Below are the code and all the weights of a small trained network. Each question names an input and a class and asks about switching units off, where a switched-off unit gives its printed mean instead of its output.

import numpy as np


def w(rows, s, z=0):
    codes = np.array(rows[::2]) - 128.0
    scale = np.full(codes.shape[1], s)
    scale[-1] = z or s
    return codes * scale


def norm(h):
    return h / np.sqrt((h * h).mean(-1, keepdims=True) + 1e-5)


def f(y):
    return np.maximum(y, 0)


def log_softmax(a):
    a = a - a.max(-1, keepdims=True)
    return a - np.log(np.exp(a).sum(-1, keepdims=True))


def net(x, mask):
    res = np.array(x, float).reshape(1, 7) / 4 @ E
    u = 0
    for l in range(2):
        y = f(norm(res) @ A[l][:, :-1].T + A[l][:, -1])
        res = res + np.where(mask[u : u + 12], y, B[l][:, -1]) @ B[l][:, :-1]
        u += 12
    return log_softmax(norm(res)[-1] @ U[:, :-1].T + U[:, -1])


A, B = {}, {}
E = w([
[118,72,209,109,92,60,168,131,153,109,131],'x0',
[154,156,92,182,121,102,43,190,73,8,49],'x1',
[116,65,125,58,96,161,134,177,44,130,77],'x2',
[44,164,249,97,151,149,155,116,146,149,163],'x3',
[120,245,210,117,77,123,108,49,195,105,109],'x4',
[119,171,163,110,143,208,85,117,59,30,253],'x5',
[232,159,111,102,44,79,112,149,98,53,132],'x6',
],0.0039)
A[0] = w([
[143,130,209,144,129,40,191,78,211,145,41,32],'L0N0',
[171,103,104,90,89,207,183,137,100,183,162,126],'L0N1',
[126,111,116,63,114,129,142,117,107,167,163,71],'L0N2',
[58,130,138,40,189,101,205,117,113,119,113,95],'L0N3',
[173,74,118,60,45,81,148,120,151,140,156,156],'L0N4',
[67,99,166,112,163,168,204,126,157,132,177,88],'L0N5',
[109,60,52,102,125,145,158,116,145,157,123,5],'L0N6',
[227,160,85,126,164,218,52,147,80,37,123,162],'L0N7',
[136,158,97,161,128,163,46,87,132,78,194,7],'L0N8',
[98,105,205,55,61,157,135,139,41,29,122,125],'L0N9',
[105,243,169,138,88,248,27,122,98,179,158,166],'L0N10',
[87,98,191,96,1,136,118,157,124,142,128,125],'L0N11',
],0.0059,0.0023)
B[0] = w([
[195,174,119,106,67,94,118,123,162,254,138,236],'L0N0',
[103,126,179,122,176,170,131,177,153,126,162,183],'L0N1',
[108,141,128,125,185,169,144,135,122,140,140,158],'L0N2',
[132,143,118,161,118,127,129,100,145,115,167,181],'L0N3',
[112,173,85,152,140,140,102,144,144,104,99,196],'L0N4',
[94,110,156,158,121,127,186,112,121,169,178,213],'L0N5',
[136,140,155,76,138,201,101,128,142,157,130,161],'L0N6',
[116,133,121,142,167,54,133,76,101,109,146,253],'L0N7',
[158,111,120,168,166,93,159,166,106,132,139,189],'L0N8',
[82,162,131,88,70,110,127,166,126,156,115,222],'L0N9',
[190,90,153,122,158,151,167,93,124,57,97,241],'L0N10',
[147,166,124,134,172,130,91,104,135,179,124,180],'L0N11',
],0.0084,0.0056)
A[1] = w([
[161,98,143,113,121,104,108,105,46,71,120,137],'L1N0',
[38,114,104,57,104,103,70,111,96,49,87,58],'L1N1',
[108,104,131,67,101,112,91,189,168,210,164,251],'L1N2',
[114,98,57,117,162,231,65,232,114,109,125,74],'L1N3',
[172,158,153,142,54,68,92,170,139,99,94,148],'L1N4',
[140,151,128,109,140,181,115,214,186,178,96,216],'L1N5',
[141,110,7,133,110,145,125,128,107,107,48,97],'L1N6',
[107,128,200,50,61,76,134,156,73,35,133,94],'L1N7',
[139,110,254,154,125,196,182,120,187,219,192,147],'L1N8',
[144,202,99,92,98,155,79,122,140,34,157,71],'L1N9',
[153,230,200,112,132,183,180,35,134,121,116,87],'L1N10',
[168,157,82,160,42,161,114,157,205,161,47,54],'L1N11',
],0.0063,0.003)
B[1] = w([
[123,247,84,183,147,140,135,120,122,193,115,174],'L1N0',
[11,79,98,131,149,107,87,52,108,255,68,152],'L1N1',
[192,168,130,170,135,84,97,120,101,51,112,209],'L1N2',
[158,73,103,184,49,133,50,174,154,83,67,153],'L1N3',
[72,136,142,86,135,193,156,103,155,232,129,184],'L1N4',
[197,110,159,113,109,190,95,118,133,110,128,190],'L1N5',
[39,69,126,172,147,192,113,103,65,166,111,161],'L1N6',
[33,138,87,116,69,176,71,132,163,245,56,169],'L1N7',
[58,80,122,82,111,122,161,140,143,48,125,254],'L1N8',
[127,70,65,197,188,123,85,117,31,135,127,150],'L1N9',
[108,22,95,118,213,187,151,154,78,128,92,204],'L1N10',
[118,181,208,22,79,86,126,101,137,124,150,184],'L1N11',
],0.0069,0.0087)
U = w([
[200,210,202,28,29,44,88,60,217,227,93,212],'0',
[12,155,50,186,174,99,52,58,37,214,37,217],'1',
[193,30,99,176,52,161,24,202,157,67,69,121],'2',
[38,23,207,29,185,202,215,95,180,81,146,206],'3',
[55,68,152,157,97,28,198,76,195,107,199,15],'4',
[208,190,97,223,255,46,181,60,38,21,186,80],'5',
[40,173,146,105,94,95,132,250,93,95,239,2],'6',
],0.0088,0.0045)

Each question gives the input, the list of numbers given to net, and the class t.
The units are the neurons (one row each of A and B). Each row of codes is followed by its name. A weight is (code - 128) times the scale printed after its matrix; where a second scale follows, it is the last column's (A, B and U).
mask holds one flag per neuron, layer by layer. A switched-off neuron (its flag False) gives its mean, the last column of its row in B, instead of its output. The means were averaged over made-up inputs and are rounded, as every weight is.
A unit's drop is (log p(t) with every unit on - log p(t) with that unit switched off) / (log p(t) with every unit on - log p(t) with every unit switched off).
The circuit of an input: a set's keep is (log p(t) with only the set's units on - log p(t) with every unit switched off) / (log p(t) with every unit on - log p(t) with every unit switched off). Starting from the 12 units with the biggest drops (on a tie, the unit counted first), units are removed one at a time, each time the one whose removal leaves the highest keep (on an exact tie, the one counted first), for as long as the keep stays at least 0.8.
circuit, biggest first: the units of the circuit, biggest drop first
top k neurons: the k neurons with the biggest drops, biggest first
top k neurons in layer l: the k neurons of layer l with the biggest drops, biggest first
drop when u is switched off: that unit's drop, to one decimal
input [0,2,5,-1,-7,4,-6], class 2: circuit, biggest first	(L1N3)
input [-8,4,2,-5,-7,6,-5], class 5: circuit, biggest first	(L0N7; L1N7)
input [-4,-4,2,-7,3,-4,-6], class 3: circuit, biggest first	(L1N8; L0N6)
input [-5,8,-2,4,8,-2,-3], class 5: circuit, biggest first	(L0N10; L1N7)
input [-3,-4,7,-3,-7,-5,-8], class 2: top 2 neurons in layer 1	(L1N3; L1N2)
input [8,2,5,3,-4,0,7], class 1: top 2 neurons	(L0N0; L1N1)
input [7,-8,-5,3,1,3,8], class 3: top 3 neurons	(L1N8; L1N10; L0N7)
input [1,-4,-8,-5,5,0,-5], class 3: top 4 neurons in layer 0	(L0N9; L0N7; L0N4; L0N11)
input [1,-3,6,-6,-2,-6,3], class 2: top 2 neurons	(L1N3; L0N0)
input [1,0,8,1,1,-3,4], class 0: top 3 neurons	(L0N9; L0N11; L1N11)
input [-7,-4,8,-7,5,6,1], class 5: top 3 neurons in layer 0	(L0N10; L0N8; L0N7)
input [2,-4,-2,5,-7,-7,2], class 0: top 3 neurons	(L0N0; L0N10; L1N10)
input [-4,0,2,-4,7,6,1], class 5: top 2 neurons	(L0N10; L0N8)
input [3,3,5,0,6,0,6], class 1: circuit, biggest first	(L1N9)
input [1,0,-4,-7,8,1,2], class 1: top 2 neurons in layer 1	(L1N4; L1N9)
input [-3,-6,-3,0,-3,-4,3], class 3: top 3 neurons	(L1N8; L0N1; L0N9)
input [-2,7,3,-1,-1,-8,-6], class 2: top 2 neurons in layer 1	(L1N3; L1N5)
input [-7,6,0,7,5,7,6], class 1: top 2 neurons	(L1N7; L0N9)
input [-4,-1,-4,4,-1,-4,-3], class 3: top 2 neurons	(L1N8; L0N7)
input [0,2,-1,-1,0,6,3], class 1: circuit, biggest first	(L1N7)
input [4,-4,-7,-5,-3,-1,-2], class 0: top 3 neurons in layer 0	(L0N10; L0N0; L0N7)
input [0,3,-3,-3,-5,3,6], class 1: top 2 neurons in layer 0	(L0N5; L0N0)
input [0,-1,-5,8,6,5,8], class 3: drop when L1N4 is switched off	0.0
input [0,3,-6,-3,-6,-4,-5], class 2: top 2 neurons in layer 0	(L0N7; L0N6)
input [1,-1,-5,-7,-8,-4,2], class 2: drop when L1N3 is switched off	0.1
input [8,1,-7,2,0,-7,-4], class 0: drop when L0N0 is switched off	0.9
